[[ 0 45 -1 24  3 -1  0  1  0]
 [ 0 33 31 13  0 -1  0  8  0]
 [ 6 -2 -1  0 10 -1 33 28 11]
 [ 0 -2 -1  0  1 15 33 25 14]
 [14 16 -1 11 15 -1  0 21  0]
 [ 0 -2 -1 16  3 -1  5  8  0]]
->
[[ 0 33 31 13  0 -1  0  8  0]
 [ 0 -2 -1  0  1 15 33 25 14]
 [ 0 -2 -1 16  3 -1  5  8  0]]

[[ -5  10  -2 -10  -3  -4   7   0   4]
 [ -8   4  -6  -6  -8 -19  11  -1   6]
 [ -7  -7   6  19  -1  -1 -19   7   5]
 [ -6  -1   6  -9   9   3   8  -7   6]
 [ 21  -7 -33 -10 -37 -32  33  -7 -27]
 [ -5   0   1  -6   0   2  -4   2   2]
 [-10   3   2 -18   7  -3  20  -8   8]
 [ -8   2  -6  -6  15  15 -21   6   5]]
->
[[ -8   4  -6  -6  -8 -19  11  -1   6]
 [ -6  -1   6  -9   9   3   8  -7   6]
 [ -5   0   1  -6   0   2  -4   2   2]
 [ -8   2  -6  -6  15  15 -21   6   5]]

[[-25 -16 -15]
 [-21   7 -32]
 [  1  -4  30]
 [  5   1   2]
 [-32  24 -26]
 [ 25  -5 -20]
 [ 24 -14  15]]
->
[[-21   7 -32]
 [  5   1   2]
 [ 25  -5 -20]]

[[ 22   3   5]
 [-12  35 -39]
 [-10 -42 -22]
 [-42 -31   2]
 [ -7 -23  22]
 [ -7 -32   4]
 [  1  -4  15]
 [ -8 -18   3]
 [ 45  17  10]
 [-29 -26 -28]
 [ 13 -25  13]
 [ 19  17   4]]
->
[[-12  35 -39]
 [-42 -31   2]
 [ -7 -32   4]
 [ -8 -18   3]
 [-29 -26 -28]
 [ 19  17   4]]

[[ -9   8   6  29  -6   0   9   5  -2 -15   7]
 [ -4  -2  14  31 -19   6  20   4  -8 -11  19]
 [ -2   2  -6  30 -29  15   7  12  -9   2   0]
 [ -4   5  15  34 -31   5  22  10 -17 -11  13]]
->
[[ -4  -2  14  31 -19   6  20   4  -8 -11  19]
 [ -4   5  15  34 -31   5  22  10 -17 -11  13]]

[[ 20 -12 -21 -36 -11 -23 -15  -3  19  20 -31 -11  30]
 [  0  11  36   0 -13 -12 -19  -7 -33 -12   0  -9 -21]
 [ 16  14  19 -19 -32 -21 -19  -8 -24  16 -16 -16  -8]
 [-11  -3 -30 -27  -8   6 -20  10   3  12 -33  16  14]]
->
[[  0  11  36   0 -13 -12 -19  -7 -33 -12   0  -9 -21]
 [-11  -3 -30 -27  -8   6 -20  10   3  12 -33  16  14]]
---
[[ -9  11 -23   0 -11   8   4 -15]
 [ 17  -3  11 -10 -29  -9 -23  -8]
 [ -7   2 -25  14  19  17   8   3]
 [ -5   5  -2 -24 -18 -19  16   5]
 [  3 -14   3   6   3  -3   1  -6]
 [ 17 -14 -10 -26  12 -41  -1 -41]
 [  5   1  -8 -23  -7 -14   3  -9]
 [-25   5 -25 -23 -10  -1   8  11]]
->
[[-15   4   8 -11   0 -23  11  -9]
 [ -8 -23  -9 -29 -10  11  -3  17]
 [  3   8  17  19  14 -25   2  -7]
 [  5  16 -19 -18 -24  -2   5  -5]
 [ -6   1  -3   3   6   3 -14   3]
 [-41  -1 -41  12 -26 -10 -14  17]
 [ -9   3 -14  -7 -23  -8   1   5]
 [ 11   8  -1 -10 -23 -25   5 -25]]

[[ -7  -9   0  -2 -35  -4  -4]
 [-12 -15  29  -3  -2  -1  -9]]
->
[[ -4  -4 -35  -2   0  -9  -7]
 [ -9  -1  -2  -3  29 -15 -12]]

[[-27  -4   7]
 [  4  10  -7]
 [-29  -6  14]
 [ 12  -4   7]
 [ 36 -18   9]
 [-13  12   0]
 [-19 -20 -21]
 [ -3  -4   2]]
->
[[  7  -4 -27]
 [ -7  10   4]
 [ 14  -6 -29]
 [  7  -4  12]
 [  9 -18  36]
 [  0  12 -13]
 [-21 -20 -19]
 [  2  -4  -3]]

[[ -7  15  -2]
 [-23  27   8]
 [-43  36   1]
 [ 19 -26 -17]
 [  6 -25 -18]
 [-24 -12 -14]
 [  0   2   4]
 [ 25   9  -1]
 [-29   3   0]]
->
[[ -2  15  -7]
 [  8  27 -23]
 [  1  36 -43]
 [-17 -26  19]
 [-18 -25   6]
 [-14 -12 -24]
 [  4   2   0]
 [ -1   9  25]
 [  0   3 -29]]

[[ 21 -11   1  -5  15 -22  33 -14  11 -16  13 -10   8 -11  15   6]
 [-24   8  -5   8  16 -28  41 -20  31 -44   3 -16   7   8 -12 -25]]
->
[[  6  15 -11   8 -10  13 -16  11 -14  33 -22  15  -5   1 -11  21]
 [-25 -12   8   7 -16   3 -44  31 -20  41 -28  16   8  -5   8 -24]]

[[-28 -13 -24  13 -36 -12  24  -5]
 [  0  -9   6   8 -27   1  28 -10]
 [  7  -3  -9   4  15 -13  -9 -22]
 [ 31  -2  27   4  10  11   3 -33]
 [  0  28  -9 -17   9 -17 -10 -27]
 [-10  -7  -2   5 -34  -4  29  -4]
 [-23  -7 -18   4 -39 -13  27  -3]
 [ 11 -28  -5  -8  22  -5 -13 -19]
 [  1 -25  -3   4   6   6  -4   6]
 [  4 -12  -6 -14  12 -14 -12 -22]
 [ 34 -13  37   6   1  15  19 -21]]
->
[[ -5  24 -12 -36  13 -24 -13 -28]
 [-10  28   1 -27   8   6  -9   0]
 [-22  -9 -13  15   4  -9  -3   7]
 [-33   3  11  10   4  27  -2  31]
 [-27 -10 -17   9 -17  -9  28   0]
 [ -4  29  -4 -34   5  -2  -7 -10]
 [ -3  27 -13 -39   4 -18  -7 -23]
 [-19 -13  -5  22  -8  -5 -28  11]
 [  6  -4   6   6   4  -3 -25   1]
 [-22 -12 -14  12 -14  -6 -12   4]
 [-21  19  15   1   6  37 -13  34]]

[[-45 -29  -5 -31  10  30 -24]
 [ 25 -13 -21  16 -35  30 -18]
 [ -5   8   5 -12 -35 -31  -1]]
->
[[-24  30  10 -31  -5 -29 -45]
 [-18  30 -35  16 -21 -13  25]
 [ -1 -31 -35 -12   5   8  -5]]

[[ -3  -5   0  34   7   6   2   4]
 [  2   4   6  -9  11 -11  -7  -2]
 [ -5  -9 -12   8 -24  20  14   4]
 [  5   7   2 -43  -6 -11  -4  -6]
 [ -5  -9 -12   8 -19  20  14   4]]
->
[[  4   2   6   7  34   0  -5  -3]
 [ -2  -7 -11  11  -9   6   4   2]
 [  4  14  20 -24   8 -12  -9  -5]
 [ -6  -4 -11  -6 -43   2   7   5]
 [  4  14  20 -19   8 -12  -9  -5]]

[[-15  -3]
 [ 16   5]
 [-12  -9]
 [ 13 -14]
 [  8  -2]
 [-35   1]
 [ -8 -23]
 [-19 -15]
 [  3  14]
 [-13   8]
 [  3 -16]
 [  0   0]]
->
[[ -3 -15]
 [  5  16]
 [ -9 -12]
 [-14  13]
 [ -2   8]
 [  1 -35]
 [-23  -8]
 [-15 -19]
 [ 14   3]
 [  8 -13]
 [-16   3]
 [  0   0]]
